Below are the code and all the weights of a small trained network. Each question names an input and a target symbol and asks about switching units off, where a switched-off unit gives its printed mean instead of its output.

import numpy as np


def w(rows, s, z=0):
    codes = np.array(rows[::2]) - 128.0
    scale = np.full(codes.shape[1], s)
    scale[-1] = z or s
    return codes * scale


def norm(h):
    return h / np.sqrt((h * h).mean(-1, keepdims=True) + 1e-5)


def f(y):
    return np.maximum(y, 0)


def softmax(a):
    e = np.exp(a - a.max(-1, keepdims=True))
    return e / e.sum(-1, keepdims=True)


def log_softmax(a):
    a = a - a.max(-1, keepdims=True)
    return a - np.log(np.exp(a).sum(-1, keepdims=True))


def net(x, mask):
    ids = ['ΓΞαηπσψω'.index(c) for c in x.split()]
    T = len(ids)
    res = E[ids] + P[:T]
    u = 0
    for l in range(3):
        r = norm(res)
        for j in range(3):
            rows = slice(4 * j, 4 * j + 4)
            q, k, v = (r @ M[l][rows].T for M in (Q, K, V))
            z = softmax(np.where(np.tri(T) > 0, q @ k.T / 4**0.5, -1e9)) @ v
            o = O[l][rows]
            res = res + np.where(mask[u + j], z, o[:, -1]) @ o[:, :-1]
        u += 3
        y = f(norm(res) @ A[l][:, :-1].T + A[l][:, -1])
        res = res + np.where(mask[u : u + 8], y, B[l][:, -1]) @ B[l][:, :-1]
        u += 8
    return log_softmax(norm(res)[-1] @ U[:, :-1].T + U[:, -1])


Q, K, V, O, A, B = {}, {}, {}, {}, {}, {}
E = w([
[135,124,171],'Γ',
[142,180,142],'Ξ',
[194,132,155],'α',
[5,169,148],'η',
[21,54,179],'π',
[194,152,149],'σ',
[192,50,230],'ψ',
[186,102,176],'ω',
],0.0018)
P = w([
[167,155,184],'0',
[102,47,118],'1',
[79,166,158],'2',
[167,169,82],'3',
[40,3,162],'4',
[109,187,182],'5',
],0.0033)
Q[0] = w([
[113,254,189],'0.h0',
[92,153,120],'0.h0',
[141,15,64],'0.h0',
[164,148,79],'0.h0',
[151,45,176],'0.h1',
[110,163,159],'0.h1',
[60,200,130],'0.h1',
[87,187,103],'0.h1',
[98,21,200],'0.h2',
[109,161,154],'0.h2',
[158,125,182],'0.h2',
[138,173,66],'0.h2',
],0.0041)
K[0] = w([
[143,224,3],'0.h0',
[154,115,86],'0.h0',
[120,33,253],'0.h0',
[152,102,132],'0.h0',
[76,38,143],'0.h1',
[123,142,78],'0.h1',
[137,178,83],'0.h1',
[170,178,98],'0.h1',
[123,188,169],'0.h2',
[119,97,149],'0.h2',
[125,183,143],'0.h2',
[116,64,77],'0.h2',
],0.005)
V[0] = w([
[63,68,228],'0.h0',
[178,134,72],'0.h0',
[133,105,120],'0.h0',
[113,129,142],'0.h0',
[145,149,107],'0.h1',
[123,251,82],'0.h1',
[133,84,123],'0.h1',
[132,149,117],'0.h1',
[135,130,131],'0.h2',
[89,182,167],'0.h2',
[105,183,138],'0.h2',
[126,58,145],'0.h2',
],0.0021)
O[0] = w([
[135,127,1,248],'0.h0',
[123,123,177,56],'0.h0',
[141,130,147,117],'0.h0',
[132,132,116,147],'0.h0',
[128,116,159,99],'0.h1',
[159,99,196,73],'0.h1',
[125,152,116,123],'0.h1',
[136,116,156,114],'0.h1',
[120,129,117,130],'0.h2',
[130,142,74,187],'0.h2',
[127,151,101,147],'0.h2',
[118,92,140,147],'0.h2',
],0.0021,0.0014)
A[0] = w([
[133,9,121,81],'0.n0',
[117,191,121,105],'0.n1',
[116,2,70,116],'0.n2',
[150,144,108,109],'0.n3',
[148,52,170,144],'0.n4',
[69,120,109,107],'0.n5',
[73,119,119,98],'0.n6',
[150,24,137,2],'0.n7',
],0.0052,0.0026)
B[0] = w([
[76,77,109,219],'0.n0',
[91,82,140,188],'0.n1',
[96,58,127,255],'0.n2',
[123,159,88,139],'0.n3',
[85,119,81,213],'0.n4',
[178,111,134,192],'0.n5',
[171,120,121,182],'0.n6',
[90,106,2,166],'0.n7',
],0.0051,0.0024)
Q[1] = w([
[176,117,58],'1.h0',
[200,124,71],'1.h0',
[80,191,160],'1.h0',
[176,118,131],'1.h0',
[113,53,86],'1.h1',
[130,222,223],'1.h1',
[172,80,77],'1.h1',
[131,13,1],'1.h1',
[223,158,168],'1.h2',
[81,113,179],'1.h2',
[205,152,217],'1.h2',
[204,160,201],'1.h2',
],0.0058)
K[1] = w([
[114,111,183],'1.h0',
[87,87,189],'1.h0',
[163,121,77],'1.h0',
[93,106,134],'1.h0',
[85,139,161],'1.h1',
[178,123,47],'1.h1',
[84,90,174],'1.h1',
[68,141,222],'1.h1',
[213,122,123],'1.h2',
[116,159,167],'1.h2',
[254,140,165],'1.h2',
[245,145,147],'1.h2',
],0.0079)
V[1] = w([
[68,170,76],'1.h0',
[11,122,156],'1.h0',
[95,107,180],'1.h0',
[22,153,107],'1.h0',
[16,227,163],'1.h1',
[219,83,87],'1.h1',
[8,126,113],'1.h1',
[2,85,161],'1.h1',
[33,204,116],'1.h2',
[30,176,140],'1.h2',
[116,168,20],'1.h2',
[191,77,195],'1.h2',
],0.0027)
O[1] = w([
[110,111,189,133],'1.h0',
[94,186,217,228],'1.h0',
[139,155,137,182],'1.h0',
[87,143,249,187],'1.h0',
[192,188,255,200],'1.h1',
[78,51,48,53],'1.h1',
[105,178,186,211],'1.h1',
[104,251,185,252],'1.h1',
[242,86,112,185],'1.h2',
[221,127,116,212],'1.h2',
[157,30,141,77],'1.h2',
[55,198,146,114],'1.h2',
],0.0025,0.0015)
A[1] = w([
[144,64,227,116],'1.n0',
[155,178,119,149],'1.n1',
[209,167,80,142],'1.n2',
[191,176,142,216],'1.n3',
[183,6,136,82],'1.n4',
[20,123,104,23],'1.n5',
[158,151,224,14],'1.n6',
[115,132,247,1],'1.n7',
],0.0024,0.0015)
B[1] = w([
[31,162,156,204],'1.n0',
[70,88,147,187],'1.n1',
[74,155,171,165],'1.n2',
[16,121,123,247],'1.n3',
[73,231,98,176],'1.n4',
[229,93,201,173],'1.n5',
[97,85,80,182],'1.n6',
[3,87,106,194],'1.n7',
],0.0018,0.0013)
Q[2] = w([
[185,71,163],'2.h0',
[66,62,139],'2.h0',
[62,58,143],'2.h0',
[128,249,99],'2.h0',
[254,83,102],'2.h1',
[204,104,62],'2.h1',
[20,136,148],'2.h1',
[243,58,72],'2.h1',
[87,174,184],'2.h2',
[120,26,22],'2.h2',
[150,250,214],'2.h2',
[143,71,73],'2.h2',
],0.0056)
K[2] = w([
[45,144,190],'2.h0',
[20,106,105],'2.h0',
[4,95,100],'2.h0',
[253,156,97],'2.h0',
[50,69,165],'2.h1',
[95,63,156],'2.h1',
[163,205,116],'2.h1',
[48,68,186],'2.h1',
[117,181,130],'2.h2',
[141,15,101],'2.h2',
[162,238,185],'2.h2',
[128,61,115],'2.h2',
],0.0058)
V[2] = w([
[43,57,94],'2.h0',
[64,59,30],'2.h0',
[197,98,47],'2.h0',
[105,111,47],'2.h0',
[144,51,101],'2.h1',
[200,86,205],'2.h1',
[4,9,178],'2.h1',
[222,211,104],'2.h1',
[83,132,184],'2.h2',
[159,29,90],'2.h2',
[198,228,87],'2.h2',
[61,119,164],'2.h2',
],0.0029)
O[2] = w([
[231,174,42,252],'2.h0',
[245,116,89,206],'2.h0',
[184,69,223,5],'2.h0',
[211,89,129,145],'2.h0',
[97,176,165,29],'2.h1',
[210,206,139,34],'2.h1',
[29,228,7,189],'2.h1',
[230,45,216,81],'2.h1',
[188,61,87,227],'2.h2',
[118,254,185,22],'2.h2',
[5,66,150,41],'2.h2',
[194,100,84,244],'2.h2',
],0.0023,0.0014)
A[2] = w([
[99,116,195,52],'2.n0',
[253,100,154,164],'2.n1',
[200,125,79,150],'2.n2',
[146,84,180,144],'2.n3',
[130,91,161,145],'2.n4',
[94,79,105,19],'2.n5',
[108,105,102,5],'2.n6',
[89,115,117,129],'2.n7',
],0.0066,0.0022)
B[2] = w([
[155,191,254,202],'2.n0',
[206,55,244,213],'2.n1',
[194,233,146,242],'2.n2',
[10,78,68,199],'2.n3',
[54,131,80,201],'2.n4',
[177,67,94,231],'2.n5',
[188,60,96,158],'2.n6',
[156,117,84,253],'2.n7',
],0.0036,0.0018)
U = w([
[139,54,31,224],'Γ',
[24,53,135,132],'Ξ',
[193,105,192,70],'α',
[66,202,250,180],'η',
[34,218,73,52],'π',
[160,43,225,3],'σ',
[201,231,35,97],'ψ',
[246,167,168,159],'ω',
],0.014,0.003)

Each question gives the input, a string of symbols that net reads in full, and the target symbol t.
The units are the heads (4 rows each of Q, K, V and O) and the neurons (one row each of A and B). Each row of codes is followed by its name. A weight is (code - 128) times the scale printed after its matrix; where a second scale follows, it is the last column's (O, A, B and U).
mask holds one flag per unit, layer by layer, with each layer's heads first. A switched-off unit (its flag False) gives its mean, the last column of its rows in O or B, instead of its output. The means were averaged over made-up inputs and are rounded, as every weight is.
A unit's drop is (log p(t) with every unit on - log p(t) with that unit switched off) / (log p(t) with every unit on - log p(t) with every unit switched off).
The circuit of an input: a set's keep is (log p(t) with only the set's units on - log p(t) with every unit switched off) / (log p(t) with every unit on - log p(t) with every unit switched off). Starting from the 12 units with the biggest drops (on a tie, the unit counted first), units are removed one at a time, each time the one whose removal leaves the highest keep (on an exact tie, the one counted first), for as long as the keep stays at least 0.8.
units of the circuit, in order: the units of the circuit, biggest drop first
most important unit: the unit with the biggest drop
top k neurons in layer l: the k neurons of layer l with the biggest drops, biggest first
which heads matter: for each layer, one digit per head in row order, 1 if its drop is at least 0.15 and else 0, layers parted by /
input ω ψ Γ ψ, target ω: units of the circuit, in order -> (2.n2 2.n1)
input π Ξ π, target π: units of the circuit, in order -> (2.h1)
input η η η ψ, target η: units of the circuit, in order -> (1.h1 2.h0)
input ψ η σ, target ψ: top 2 neurons in layer 0 -> (0.n1 0.n2)
input Ξ ψ ω ψ, target Ξ: units of the circuit, in order -> (2.h2 2.h0 0.n2)
input Γ σ π, target Γ: top 2 neurons in layer 1 -> (1.n3 1.n2)
input ψ Γ η, target ψ: which heads matter -> 000 / 011 / 110
input ω η Γ Γ, target ω: which heads matter -> 000 / 111 / 110
input ω ω η, target ω: which heads matter -> 000 / 111 / 100
input Ξ α η ω Ξ Ξ, target ω: which heads matter -> 000 / 110 / 000
input Γ ψ η η, target Γ: top 2 neurons in layer 1 -> (1.n3 1.n2)
input π η σ ψ, target π: top 3 neurons in layer 0 -> (0.n1 0.n6 0.n5)
input η Γ π ψ α ω, target ψ: which heads matter -> 000 / 110 / 010
input η ψ σ σ π ω, target σ: units of the circuit, in order -> (2.h1)
input ω η α ω, target ω: which heads matter -> 000 / 111 / 110
input Γ η η σ, target Γ: which heads matter -> 100 / 111 / 111
input η η ψ α, target η: which heads matter -> 000 / 000 / 100
input η π η η η π, target η: which heads matter -> 000 / 000 / 000
input σ ψ ω, target σ: which heads matter -> 100 / 110 / 110
input η η Γ, target η: units of the circuit, in order -> (1.h1)
input π σ ψ, target π: which heads matter -> 100 / 000 / 010
input ω Ξ ψ, target ω: which heads matter -> 000 / 110 / 100
input Γ η η Ξ, target Γ: which heads matter -> 000 / 011 / 111
input π α π η ω ω, target η: which heads matter -> 000 / 010 / 000
input ω η ψ Ξ π η, target Ξ: top 2 neurons in layer 0 -> (0.n3 0.n7)
input σ Ξ η, target σ: top 2 neurons in layer 0 -> (0.n2 0.n7)
input Ξ Ξ η σ, target Ξ: top 2 neurons in layer 1 -> (1.n3 1.n7)
input π Γ ψ Γ ω η, target Γ: most important unit -> 1.h1
